Below are the code and all the weights of a small trained network. Each question names an input and a class and asks about switching units off, where a switched-off unit gives its printed mean instead of its output.

import numpy as np


def w(rows, s, z=0):
    codes = np.array(rows[::2]) - 128.0
    scale = np.full(codes.shape[1], s)
    scale[-1] = z or s
    return codes * scale


def f(y):
    return y / 2 * (1 + np.tanh(0.7978845608 * (y + 0.044715 * y**3)))


def log_softmax(a):
    a = a - a.max(-1, keepdims=True)
    return a - np.log(np.exp(a).sum(-1, keepdims=True))


def net(x, mask):
    res = np.array(x, float).reshape(1, 2) / 4 @ E
    y = f(res @ A[0][:, :-1].T + A[0][:, -1])
    res = res + np.where(mask, y, B[0][:, -1]) @ B[0][:, :-1]
    return log_softmax(res[-1] @ U[:, :-1].T + U[:, -1])


A, B = {}, {}
E = w([
[95,125,159,238,147,138,233,119,182],'x0',
[148,14,109,167,147,6,135,151,134],'x1',
],0.013)
A[0] = w([
[191,93,101,74,105,146,27,147,77,96],'n1',
[101,124,186,158,151,132,209,142,177,135],'n2',
[200,49,109,154,140,83,118,193,152,83],'n3',
[38,143,161,214,160,134,173,106,194,85],'n4',
[90,255,205,79,75,222,152,91,112,127],'n5',
[158,72,104,116,172,27,161,153,137,140],'n6',
[94,81,154,150,102,130,129,174,84,250],'n7',
],0.0096,0.015)
B[0] = w([
[92,168,73,96,41,73,112,192,176,218],'n1',
[110,178,131,73,97,91,124,162,164,186],'n2',
[122,161,7,213,203,155,77,4,238,182],'n3',
[139,195,83,72,98,61,95,133,162,185],'n4',
[211,93,82,181,157,130,170,94,125,248],'n5',
[204,111,81,140,142,170,178,125,149,214],'n6',
[156,127,233,67,134,180,169,223,38,237],'n7',
],0.014,0.016)
U = w([
[130,234,50,30,35,59,93,160,197,102],'0',
[211,76,28,252,206,200,178,63,168,77],'1',
[167,71,216,80,152,209,199,188,1,254],'2',
[35,94,196,167,157,111,94,140,116,90],'3',
[30,99,137,142,168,185,75,67,131,75],'4',
[26,100,138,132,207,155,88,80,79,74],'5',
[51,73,163,92,192,135,82,18,97,76],'6',
],0.0085,0.009)

Each question gives the input, the list of numbers given to net, and the class t.
The units are the neurons (one row each of A and B). Each row of codes is followed by its name. A weight is (code - 128) times the scale printed after its matrix; where a second scale follows, it is the last column's (A, B and U).
mask holds one flag per neuron, in row order. A switched-off neuron (its flag False) gives its mean, the last column of its row in B, instead of its output. The means were averaged over made-up inputs and are rounded, as every weight is.
A unit's drop is (log p(t) with every unit on - log p(t) with that unit switched off) / (log p(t) with every unit on - log p(t) with every unit switched off).
most important unit: the unit with the biggest drop
top k neurons: the k neurons with the biggest drops, biggest first
drop when u is switched off: that unit's drop, to one decimal
input [1,-8], class 1: top neuron	(n5)
input [3,-3], class 2: top 2 neurons	(n1 n3)
input [-2,3], class 2: top 2 neurons	(n5 n7)
input [8,-8], class 0: top 4 neurons	(n4 n2 n6 n3)
input [6,-6], class 0: top 4 neurons	(n4 n2 n6 n3)
input [3,-5], class 1: top 2 neurons	(n5 n1)
input [-3,1], class 2: top 2 neurons	(n4 n3)
input [0,-4], class 1: top 2 neurons	(n5 n7)
input [-2,-4], class 1: top 3 neurons	(n5 n7 n2)
input [4,4], class 0: top 3 neurons	(n5 n2 n4)
input [5,2], class 0: top 2 neurons	(n4 n2)
input [5,3], class 0: drop when n4 is switched off	0.5
input [0,-2], class 2: drop when n3 is switched off	0.4
input [-3,5], class 1: drop when n3 is switched off	1.2
input [2,-1], class 2: most important unit	n1
